Below are the code and all the weights of a small trained network. Each question names an input and a target symbol and asks about switching units off, where a switched-off unit gives its printed mean instead of its output.

import numpy as np


def w(rows, s, z=0):
    codes = np.array(rows[::2]) - 128.0
    scale = np.full(codes.shape[1], s)
    scale[-1] = z or s
    return codes * scale


def norm(h):
    return h / np.sqrt((h * h).mean(-1, keepdims=True) + 1e-5)


def softmax(a):
    e = np.exp(a - a.max(-1, keepdims=True))
    return e / e.sum(-1, keepdims=True)


def log_softmax(a):
    a = a - a.max(-1, keepdims=True)
    return a - np.log(np.exp(a).sum(-1, keepdims=True))


def net(x, mask):
    ids = ['ΓΔΞΣΩβμπτ'.index(c) for c in x.split()]
    T = len(ids)
    res = E[ids] + P[:T]
    u = 0
    for l in range(2):
        r = norm(res)
        for j in range(3):
            rows = slice(3 * j, 3 * j + 3)
            q, k, v = (r @ M[l][rows].T for M in (Q, K, V))
            z = softmax(np.where(np.tri(T) > 0, q @ k.T / 3**0.5, -1e9)) @ v
            o = O[l][rows]
            res = res + np.where(mask[u + j], z, o[:, -1]) @ o[:, :-1]
        u += 3
    return log_softmax(norm(res)[-1] @ U[:, :-1].T + U[:, -1])


Q, K, V, O = {}, {}, {}, {}
E = w([
[149,118,51,107,132,133,106,124],'Γ',
[112,137,89,152,148,155,252,193],'Δ',
[127,103,68,117,143,145,117,112],'Ξ',
[143,148,165,127,139,216,109,139],'Σ',
[156,175,114,75,150,194,151,89],'Ω',
[92,153,39,146,33,161,86,135],'β',
[22,223,107,56,131,130,113,115],'μ',
[193,179,67,220,57,197,154,83],'π',
[248,221,124,131,144,94,146,85],'τ',
],0.02)
P = w([
[73,150,44,166,193,75,9,55],'0',
[91,138,31,137,187,103,30,69],'1',
[110,146,49,122,168,115,56,99],'2',
[128,126,56,106,170,141,76,133],'3',
[140,124,58,98,161,157,95,147],'4',
[152,130,73,75,160,176,114,159],'5',
[157,121,102,75,147,187,136,172],'6',
[159,121,115,70,145,194,163,177],'7',
[158,119,163,73,130,197,180,182],'8',
[160,105,196,58,113,212,209,188],'9',
[169,100,197,50,103,203,232,199],'10',
[187,88,231,25,84,227,253,206],'11',
],0.0055)
Q[0] = w([
[88,165,132,119,192,220,181,169],'L0H1',
[70,81,129,99,143,246,133,105],'L0H1',
[138,139,78,129,183,107,106,137],'L0H1',
[126,78,69,104,200,135,137,135],'L0H2',
[161,164,60,134,72,151,69,164],'L0H2',
[157,221,148,143,139,159,147,143],'L0H2',
[138,156,100,120,64,159,131,153],'L0H3',
[109,159,117,158,112,157,173,156],'L0H3',
[127,153,96,135,137,151,134,136],'L0H3',
],0.013)
K[0] = w([
[172,111,116,134,145,126,235,179],'L0H1',
[118,146,186,100,90,118,245,193],'L0H1',
[175,122,112,118,147,166,105,163],'L0H1',
[81,70,86,119,171,129,176,142],'L0H2',
[141,137,95,121,85,155,135,180],'L0H2',
[191,204,183,97,119,138,177,180],'L0H2',
[133,135,137,110,122,124,168,225],'L0H3',
[108,146,102,176,152,110,177,164],'L0H3',
[133,98,106,151,138,147,161,115],'L0H3',
],0.012)
V[0] = w([
[174,117,105,199,159,145,178,177],'L0H1',
[60,107,119,139,150,61,173,170],'L0H1',
[55,177,149,121,132,133,117,202],'L0H1',
[130,163,60,144,74,138,90,138],'L0H2',
[174,164,92,116,87,134,36,200],'L0H2',
[156,170,173,124,71,135,137,153],'L0H2',
[136,117,147,156,207,163,181,145],'L0H3',
[217,90,121,48,105,188,88,169],'L0H3',
[155,174,138,151,109,123,1,13],'L0H3',
],0.0089)
O[0] = w([
[156,75,61,86,196,53,149,61,255],'L0H1',
[113,159,109,196,179,56,165,114,63],'L0H1',
[131,150,191,189,138,82,102,117,147],'L0H1',
[82,127,212,128,158,223,88,104,242],'L0H2',
[114,74,187,100,160,150,161,32,235],'L0H2',
[66,87,82,144,78,51,101,54,89],'L0H2',
[125,175,182,128,74,209,99,185,209],'L0H3',
[105,2,113,148,161,35,190,87,219],'L0H3',
[161,145,40,149,147,52,45,162,55],'L0H3',
],0.0069,0.0051)
Q[1] = w([
[178,190,127,139,121,185,182,111],'L1H1',
[123,67,122,9,136,221,148,85],'L1H1',
[103,70,186,147,99,27,120,234],'L1H1',
[138,94,38,188,103,73,161,155],'L1H2',
[181,138,124,65,103,38,95,102],'L1H2',
[191,64,205,73,165,201,124,127],'L1H2',
[136,130,160,131,59,178,91,93],'L1H3',
[99,105,119,149,63,25,118,117],'L1H3',
[211,136,106,37,131,192,162,26],'L1H3',
],0.015)
K[1] = w([
[168,171,169,137,95,139,134,56],'L1H1',
[172,121,167,132,114,158,253,131],'L1H1',
[38,152,80,98,117,137,72,169],'L1H1',
[192,115,126,119,177,141,64,139],'L1H2',
[131,90,80,191,163,116,108,182],'L1H2',
[73,83,154,100,107,158,201,134],'L1H2',
[126,167,91,129,97,121,176,113],'L1H3',
[108,131,88,211,152,104,97,201],'L1H3',
[164,147,224,126,133,140,250,106],'L1H3',
],0.016)
V[1] = w([
[53,171,215,37,226,73,113,166],'L1H1',
[179,129,228,146,145,98,134,22],'L1H1',
[29,119,78,97,78,172,137,114],'L1H1',
[214,117,85,199,64,162,96,89],'L1H2',
[3,108,69,173,91,157,146,116],'L1H2',
[66,136,134,19,100,98,76,116],'L1H2',
[171,61,109,132,131,105,85,218],'L1H3',
[61,158,85,89,193,145,189,164],'L1H3',
[51,67,175,177,140,200,111,171],'L1H3',
],0.012)
O[1] = w([
[66,30,199,25,144,107,149,204,58],'L1H1',
[156,124,80,90,174,171,87,112,204],'L1H1',
[99,120,193,184,107,128,74,121,140],'L1H1',
[189,35,155,112,88,142,131,103,64],'L1H2',
[45,75,10,126,68,134,128,116,175],'L1H2',
[57,165,173,107,106,71,102,106,167],'L1H2',
[128,138,127,163,141,134,173,204,2],'L1H3',
[93,124,147,158,85,116,177,62,208],'L1H3',
[77,99,137,233,162,187,93,120,135],'L1H3',
],0.014,0.0066)
U = w([
[122,63,124,156,215,41,107,73,89],'Γ',
[130,121,122,140,109,184,116,118,20],'Δ',
[109,102,124,169,151,137,209,164,216],'Ξ',
[117,112,155,118,215,216,64,173,140],'Σ',
[124,113,224,81,85,160,106,72,46],'Ω',
[97,2,68,131,74,120,75,126,134],'β',
[33,191,116,123,176,86,66,149,135],'μ',
[159,166,68,216,152,115,72,69,49],'π',
[152,135,76,56,155,121,131,174,253],'τ',
],0.0079,0.0042)

Each question gives the input, a string of symbols that net reads in full, and the target symbol t.
The units are the heads (3 rows each of Q, K, V and O). Each row of codes is followed by its name. A weight is (code - 128) times the scale printed after its matrix; where a second scale follows, it is the last column's (O and U).
mask holds one flag per head, layer by layer. A switched-off head (its flag False) gives its mean, the last column of its rows in O, instead of its output. The means were averaged over made-up inputs and are rounded, as every weight is.
A unit's drop is (log p(t) with every unit on - log p(t) with that unit switched off) / (log p(t) with every unit on - log p(t) with every unit switched off).
The circuit of an input: a set's keep is (log p(t) with only the set's units on - log p(t) with every unit switched off) / (log p(t) with every unit on - log p(t) with every unit switched off). Starting from all 6 units, units are removed one at a time, each time the one whose removal leaves the highest keep (on an exact tie, the one counted first), for as long as the keep stays at least 0.8.
circuit, biggest first: the units of the circuit, biggest drop first
unit that matters most: the unit with the biggest drop
which heads matter: for each layer, one digit per head in row order, 1 if its drop is at least 0.15 and else 0, layers parted by /
drop of u: that unit's drop, to one decimal
input τ Σ Ξ Γ Σ Γ, target Σ: circuit, biggest first	L0H3, L1H3, L0H2, L0H1
input Γ β Γ Ξ Γ Γ, target Ξ: unit that matters most	L1H3
input Ξ Γ Ω Ω Δ β β τ τ Δ, target τ: which heads matter	101 / 101
input Δ β Ω Σ π Σ Δ μ Δ, target μ: circuit, biggest first	L0H3, L1H2, L0H2
input π τ τ Σ μ, target τ: which heads matter	001 / 001
input π μ Ξ Γ, target μ: circuit, biggest first	L0H2, L1H2
input Σ β Γ μ β, target μ: circuit, biggest first	L0H2, L1H2
input Σ Ω Σ Γ, target Ω: which heads matter	110 / 110
input τ Ξ Ω, target τ: which heads matter	000 / 101
input Ω Σ β Σ Σ Ξ, target Σ: circuit, biggest first	L1H3, L0H1, L0H2
input Σ π Ξ Σ π Σ Σ Σ Σ β β Ξ, target β: which heads matter	011 / 010
input Σ Ξ π Σ Σ, target π: which heads matter	000 / 100
input Γ Σ Γ Σ β Σ Γ, target β: which heads matter	111 / 010
input β Σ μ π τ Σ Γ Ξ Ξ, target Ξ: which heads matter	011 / 101
input Σ β π τ τ, target τ: unit that matters most	L1H3
input Ξ Γ μ π Γ, target π: which heads matter	001 / 100
input Γ Γ Ξ Ω, target Ω: which heads matter	100 / 110
input Γ Ξ Σ Σ π Σ Σ Γ μ μ Σ, target μ: which heads matter	000 / 010
input Γ Γ Ω Γ Σ, target Ω: circuit, biggest first	L0H1, L1H2, L1H1
input τ β Ξ Σ, target β: circuit, biggest first	L1H2
input Γ Ξ Σ Γ Γ Γ β Ω, target β: drop of L0H2	0.5
